[128 = 0]
[101 131 132 125 124 143 150 121 124 122 167 126  92 109 128 121 185 143
 124  97 141 137 163 170 128 162 174 158 136  96 103 204 123 138 112 143
  98 124  51 123 143 139 124  84 156 146 107 125 109 153  83 170 124 133
  84 165 255 171 155 174 130 145 210 135  68 123 111 113 228 124 127 124
 156  31 161 134 125 159 125  90 114 143 172 122 123 221 224 109 131]	8
[135 136 125 129 201 124 151 130 142 121 114 140  73 119 143  91 178 139
  74 129 152 145 153  98 165 141 114 153  91 113 110 133 138 116  90 142
  94 136 141 140 128 125 118 129 115 155 117 134 124 141  82 186 135 122
 145 131 255 183 160 219 136 138  33 128  95 157 119 138 157 138 119 137
 164 113 150 117 172 139 155 150 121 114 152 131 107 111 163  85 121]	2
[121 137 130 150  99 139 151 134 124 125 156 135  97 111 120 131 163 137
 135 136 130 120 154 121 144 149 152 166 158 114 114 172 120 138 122 158
 123 131 103 143 134 138 122 106 146 121 122 119  95 150 101 167 132 130
 117 153 237 159 150 161 127 143 119 138  96 136 118 114 199 134 125 125
 142  96 131 130 147 145 155 102 112 165 156 140 114 181 193 122 154]	7
[133 131 143 114 164  94 144 115 114 120 128 138  98 140 118 113 151 127
  78 129 114 141 146 145  71 132 122  91 102 121 142 107 150 104 131 134
  77 151 137 103 131 121 136 119 124 146 117 125 129 146  93 138 118 133
 102 128 180 159 127 132 138 151 152 123 117 141 122 153 144 145 119 158
 127 110 177 145 149 137 107 133 116 138 154 139 131 125 193 113 108]	10
[116 142 132 122 186 132 116 106 134 120 136 126 116 130 137  93 187 126
  76  93 132 155 118 132 127 138 107 103 112  84 117 152 145 133 100 134
  86 137 106 114 126 156 126 137 124 131 111 105 111 146  93 157 116 126
 120 142 182 200 132 150 142 113 164 116  99 135 123 123 161 134 113 116
 140  65 167 134 131 141 140 140 130 131 145 124 105 137 179 118 118]	6
[ 95 118 113 139   1 130 144 115 115 127 183 135 140 128 124 165 125 137
 174 152 115 105 143 150 114 154 153 145 199 126 126 152 105 165 181 170
 136 132 119  96 115 136 133 108 126 160 130  81 115 134 106 127 130 122
 122 158 129 151 138 113 124 163 184 138 133 120 122 101 198 136 119 134
 129 121 114 129 122 164 135  68 129 171 137 133 122 166 245 172 133]	10
[135 136 131 126 190 135 106 105 137 125 108 130 123 139 142  93 172 115
  60 115 150 165 118 103 132 140 104  72 109  94 128 103 129 121  71 116
  94 156 114  98 122 147 121 140 106 125 114 118 129 128 105 140 122 130
 130 118 199 197 132 165 153 122 122 109 120 141 128 144 102 131 114 145
 134 128 165 135 129 131 146 155 122 109 124 114 117  90 130 112 139]	5
[ 89 122 105 170   1 156 154 137 137 123 185 129 121 105 116 165 143 152
 255 148 139  95 157 137 211 150 150 255 201 136  90 215  98 168 151 176
 173  96 128 169 112 156 133 121 146 175 137  99  71 143 104 158 139 110
 144 179 194 155 152 165 111 151 144 146 102 127 110  57 236 130 128  96
 171  62  88 108 135 165 195  56 132 203 145 140 106 212 229 159 157]	4
[ 89 125 129 137   1 130 152 151 111 136 157 124 124 117 117 179 120 153
 244 134  92  87 157 152 129 143 186 219 158 154 133 184 107 128 175 160
 132 108  70 173 160  98 133 107 206 126 129 126 112 145 140 139 132 134
  84 157 108 117 153  98  89 115 167 159 104 115 112  87 211 134 141  97
 142  63 105 140 134 134 141  88 127 197 162 147 149 196 102 150 129]	11
[151 147 132 134 214  95 136 118 139 114 113 145  95 125 136  86 163 126
  83 137 135 143 125  93 151 116  66  97  83 111 121 106 155 112  98 134
  91 151 197 139 101 137 126 165  86 163 126 102 126 144  89 169 126 114
 170 117 144 165 122 182 148 139   1 115 120 163 131 151 112 146 111 137
 146 164 143 121 166 145 151 177 130 131 129 136  88  79 183  96 116]	2
[147 146 134 129 204 114 122 116 138 116  96 133 112 133 137  92 176 120
  97 121 127 151 125 118 150 114  80  90  71 109 132  87 148 105  75 123
  66 151 163 130 118 132 129 164 118 141 120 104 153 140 102 145 118 122
 129 115 178 196 127 175 134 104  44 112 116 153 122 138 116 143 112 140
 143 129 156 133 146 134 113 168 139 136 128 123 111  74 106 101 117]	3
[125 133 124 135  86 115 159 157 109 129 150 135 106 111 128 144 122 139
 172 148 107 101 148 130 126 139 179 156 142 139 124 168 125 128 169 157
 130 121 106 157 143 101 127 102 150 121 130 131 111 148 129 158 137 127
 130 136 168  89 146 131 110 141  63 151 112 132 130 119 174 128 137 119
 126 146 102 118 154 126 147 114 119 141 152 136 129 155 153 129 118]	8
[148 149 126 171 161 144 130 127 147 121 123 127 117 110 122 116 145 128
 169 125 132 121 129 104 210 110  95 185 104 134 107 159 135 120  79 136
 122 117 158 198 126 146 117 161 145  94 136 115 126 143 126 153 125 124
 134 136 100 170 119 149 112  99  17 131 110 145 122  91 156 133 123 110
 147  98 110 125 149 131 128 154 146 172 128 138 100 148  57 109 167]	0
[132 153 131 145 200 145 106 126 137 124 132 125 119 113 143  99 168 122
  88 102 142 148 108  95 160 131 126 121 124  99 109 181 136 133  79 130
 117 126 112 156 137 152 114 135 134  71 118 122 103 146 123 171 125 131
 142 129 153 169 130 135 135  89  63 126  99 137 132 125 147 122 127 100
 129 113 123 126 136 124 152 160 131 138 138 126 107 164 107 114 144]	3
[126 152 127 167 170 175 109 103 153 127 150 111 135 101 130 109 169 126
 149  67 136 136 106 141 198 121 118 175 120 104 106 220 122 153  45 125
 128 107  91 173 143 176 110 132 154  62 122 108 133 137 122 161 114 139
 114 154 126 208 119 115 123  76 117 127  97 120 124  76 212 117 124  86
 145  43 120 134 107 134 115 122 147 163 136 131 116 230  67 121 162]	1
[117 126 124 176  52 143 154 139 140 124 160 124 109  86 111 137 115 158
 241 126 143  96 144 115 206 135 123 255 159 151  75 208 135 143 154 158
 176  77 131 218 130 147 123 137 173 135 148 130  76 163 126 154 139 119
 136 177  87 137 128 130  91 112 118 153  99 134 116  79 210 129 132  77
 165  38  75 116 142 148 193  97 151 205 144 153 101 234 138 126 171]	0
[130 134 131 112 209 134 110  91 137 119 105 124 126 145 136  97 183 107
  61 101 126 161 127 139 117 125 106  63  65  96 150 108 134 107  65 110
  59 166 102  96 133 142 127 138 109 123 108 117 152 119 105 131 106 137
  95 120 185 217 129 148 146 115 181 106 128 129 120 126 113 135 113 161
 127  96 188 144 115 123  75 152 121 113 133 112 124  96 112 118 122]	8
[ 95 125 117 130   1 135 111 103 116 127 175 126 177 143 124 166 126 115
 145 139  99 116 111 159  92 132 135  90 180 114 150 135 105 158 158 144
 141 145 115  80 114 144 141 125 123 115 127  76 125 126 131  97 116 127
 116 140  41 145 113  66 131 141 231 121 153 106 128  88 152 131 119 132
 102 133 124 141  95 144 115  85 131 166 120 123 125 138 195 188 130]	12
[116 123 126 142   1 119 150 155 103 132 153 136 134 122 117 174  98 143
 206 169 104  98 150 147 119 142 169 153 179 156 131 126 110 137 204 159
 144 123 132 135 125  96 136 109 146 134 140 105 140 137 144 116 141 122
 122 134 129  79 133 116 107 161 104 146 133 129 128 120 165 134 131 122
 123 170  97 128 129 153 139  85 130 156 133 136 144 138 172 147 134]	10
[119 157 126 139 187 166 106 100 144 125 143 118 129 109 144  94 189 119
  84  81 137 147 101 120 156 133 133 122 122  84 113 206 127 148  62 122
 105 127  76 143 143 172 108 127 140  65 110 110 108 141 115 169 116 137
 125 143 168 199 131 122 135  78 130 123  96 120 128  98 177 119 118 100
 129  75 138 133 116 127 134 139 132 140 141 121 106 196  99 122 146]	4

[158 147  64  89 255 115 140  67 142 109 139 162 142 234  72  99 125 134
 152]	0
[150 132  87 160 206 117 139 114 157 130 118 100 160  65 134 140 116 123
 124]	2
[134 149 140  99 140 148 128  81 105 128 137 118  84 201  77 103 137 122
 142]	5
[129 119  98 191 141 131 171 172 147 118 128 132 150  99 127 164 127 125
 130]	6
[111 105 153 198  89 153 105 152 160 137 122  72 115  66 128 155 124 124
  90]	10
[ 98 102 139 142 149 116  85 150 141 116 130 160 106 206 195 101 128 148
 103]	10
[104  89 124 179  80 127 130 203 137 101 134 185 122 207 229 133 132 147
 114]	12
[137 114 106 200 163 134 141 153 164 131 122 106 159  28 125 171 115 117
 113]	4
[127 108 132 171 152 132 100 119 155 123 134 137 114 199 141 120 129 135
 113]	8
[138 116 104 199 174 130 145 163 171 130 122  86 153   3 129 190 116 118
 115]	3
[131 137 123 165  47 157 170 180 105 110 144 171 102 185  86 174 151 117
 164]	9
[124 119 139 120 183 128  65  88 152 129 126  88 100 169 142 102 120 136
 101]	6
[120 129 144 182  59 168 172 154 129 137 130  93 113  60  81 164 132 110
 129]	9
[130 124 106 191  93 141 185 179 134 127 127 114 150  47 115 182 129 116
 135]	6
[124 116 102 164 169 124 130 146 158 124 121 107 144  83 146 141 118 130
 101]	6
[129 119 123 201  94 155 170 167 140 123 135 145 119 130 105 160 136 123
 134]	9
[118 114 115 187 140 140 135 151 162 126 124 101 136  76 125 151 121 126
 108]	7
[139 124 126 116 181 137  92  82 146 133 127  74 108 139 101 109 121 127
 106]	5
[112 113 161 193  63 168 134 151 143 141 127  75 106  77  98 153 129 115
 108]	10
[152 139  83 137 199 118 163 113 113 108 135 140 124 176 104 132 132 123
 156]	3
[126 111 147 174 123 154 125 115 140 126 137 126 104 165 100 133 131 124
 115]	8
[148 127  80 154 215 111 155 122 135 110 131 152 135 190 136 131 127 127
 149]	4
[136 125 117 119 218 112  74  84 150 119 129 134 111 226 147  97 122 141
 114]	4
[173 164 103 129 138 128 192 106  92 118 137 134 119 135  49 158 144 107
 181]	2
[126 117 126 174 128 150 153 141 130 118 137 142 106 166 100 150 135 121
 137]	7
[128 116 105 211 114 139 172 182 151 122 128 141 147  90 139 167 130 124
 133]	8
[116 120 107 124 201  89  87 112 140 112 128 180 128 255 197  83 126 152
 127]	7
[142 129  96 113 249 112  95  86 144 116 131 127 119 196 128 105 121 135
 121]	2
[139 143 121 115 173 136 128  82 122 125 138 148 105 231  91  98 136 127
 147]	4
[129 130 125 151 135 144 153 130 117 116 137 141  99 202 110 130 138 123
 143]	7
[135 121 121 169 172 127 138 145 134 108 135 154 117 192 141 135 132 131
 137]	6
[148 142  96 129 164 127 182 122 104 108 136 136 112 172  94 139 138 119
 166]	4
[118  94 108 198 176 130 106 152 183 124 123 103 148 107 150 148 116 137
  88]	7
[135 120 112 158 165 129 129 116 152 129 125  89 131 105 124 128 120 124
 111]	5
[ 77  90 157 157 108 138  76 153 162 137 119 114 115 129 214  90 113 144
  71]	12
[145 148 105 116 182 135 156  91 118 120 140 155 116 222  76 106 138 125
 157]	3
[124 119 138 205  77 162 169 157 141 135 128 102 125  69  97 164 131 113
 117]	9
[144 123 119 179 149 144 157 120 150 137 125 101 149  53  90 147 123 114
 124]	5
[146 126  65 173 180 103 190 164 124  93 131 177 138 189 160 154 138 130
 162]	5
[126 137 141 110 144 139 102  89 117 124 132  96  84 174 109 113 130 129
 127]	6
[148 137 103 155 139 132 186 142 109 111 136 148 115 161 106 149 140 118
 158]	5
[143 124 101 189 132 132 178 165 131 113 136 170 134 158 113 160 140 123
 152]	6
[ 97  93 156 162  59 154 106 161 150 129 128  82 111 118 150 132 123 132
  88]	11
[126 125 150 124 144 127  86  87 132 131 131 140  94 216 136  95 131 135
 118]	8
[101 115 169 135  73 160 100 126 129 132 134  82  85 124 112 123 126 126
  97]	9
[106 120 158 160  76 170 136 135 136 136 130  60  98 100  93 140 125 118
 104]	9
[141 129 102 177 120 137 188 165 129 121 132 143 140  94 102 166 135 118
 145]	6
[121 113 141 116 190 137  56  82 163 137 122  65 109 149 134  93 114 135
  89]	6
[134 134 112 119 186 124 101  89 131 118 133 133 104 215 123 103 130 133
 132]	4
[120 105 158 202  29 171 172 172 132 133 134 117 107 114 115 153 138 117
 123]	12
[159 138  96 160 171 124 173 106 128 123 129 125 140 122  94 147 130 112
 150]	3
[130 122 120 197  73 155 200 171 134 132 130 123 146  69  98 174 134 111
 136]	8
[116 102 125 130 193 129  61 121 179 134 117  48 123  89 162 106 106 140
  68]	6
[118 124 125 164 110 151 160 165 117 110 140 154  99 190 108 142 141 124
 145]	8
[154 151 105 144 122 137 184 122 115 128 130  96 137  60  68 161 131 107
 157]	3
[151 132  95 164 176 125 160 124 143 127 122 102 151  78 119 150 122 118
 133]	4
[139 128 105 140 208 119 119  98 143 116 133 149 115 214 133 112 128 135
 132]	4
[167 166  88 131 112 114 204 142  96 114 136 125 131  95  71 186 144 114
 181]	2
[159 141  82 161 189 116 172 122 141 118 123  98 158  71 103 160 122 116
 149]	2
[158 121  79 206 152 122 192 167 155 119 132 152 179  95 113 185 131 118
 149]	4
[151 158  83 122 212 114 153 110 121 117 125  97 136  94  89 152 125 117
 155]	0
[137 118 128 131 178 136  84  85 154 134 128  70 111 156 118 107 121 127
 103]	5
[125 119 152 121 173 124  55  78 143 133 127 111  95 201 140  91 122 137
 106]	6
[133 134 106 115 211 119 110  96 130 117 132 120 105 186 124 106 125 133
 127]	4
[111 122 137 156  87 151 161 159 107 113 142 157  90 200 107 134 143 126
 138]	9
[144 156  82 107 173 118 187 123  97 103 136 129 110 173  92 138 137 120
 168]	2
[130 118  82 191 165 119 172 172 154 116 125 130 158  89 148 162 124 128
 130]	6
[108  95 177 164  76 165  87 119 157 147 130  86 111 122 120 118 122 127
  80]	11
[130 120 105 180 146 134 167 151 146 124 127 116 149  87 116 158 124 121
 126]	6
[147 130 110 110 244 131 103  71 152 133 126  97 132 132  83 106 118 121
 116]	1
[113 111 153 157 105 146 107 129 136 123 136 129  98 180 130 127 130 131
 107]	9
[132 139 143 106 155 149 104  81 121 130 136  94  85 165  88 112 130 120
 126]	5
[149 150 106  80 237 134 107  60 134 128 132 100 102 147  66 101 121 120
 132]	0
[118 116 139 205  89 161 151 155 149 134 128 104 123  94 100 160 129 119
 117]	9
[115 104 123 154 196 102  67 114 159 124 123 150 118 218 210  90 120 150
 103]	8
[113 118 110 173 113 147 174 190 121 101 139 172 106 198 135 155 140 131
 147]	8
[129 119 130 185  91 157 168 157 131 120 139 154 104 163 102 152 139 121
 137]	8
[100  82 116 186 173 128  66 162 194 123 121  93 141 135 193 127 111 150
  67]	9
[171 124  85 201 163 116 197 143 141 116 134 179 160 151 110 168 140 117
 160]	4
[140 127 102 152 194 120 116 119 152 119 127 111 128 154 145 119 121 133
 115]	5
[151 134  73 172 191 107 172 145 149 116 124 134 164 110 152 143 124 126
 141]	4
[145 125 102 194 133 139 177 145 149 130 128 116 161  56  90 181 126 111
 139]	4
[120 122 128 178 111 154 149 151 147 127 130 106 122  99  95 150 127 121
 119]	7
[134 136 126 140 139 143 152 113 115 119 138 135  97 210  99 121 139 123
 146]	6
[170 141  90 177 125 125 200 142 124 120 136 158 151 131  82 180 141 113
 169]	3
[114  96 151 183 128 152  69 126 180 140 122  63 125  75 129 140 116 128
  68]	9
[157 144 121 141 105 150 197 117  96 121 141 136 107 165  47 146 147 106
 169]	5
[137 133 100 124 204 119 128 107 128 114 132 134 112 188 124 117 129 130
 137]	4
[138 125  88 161 193 113 154 142 143 102 132 159 124 201 153 131 131 134
 142]	5
[168 153  78 153 155 112 184 132 114 114 132 135 145 116  90 171 138 115
 173]	2
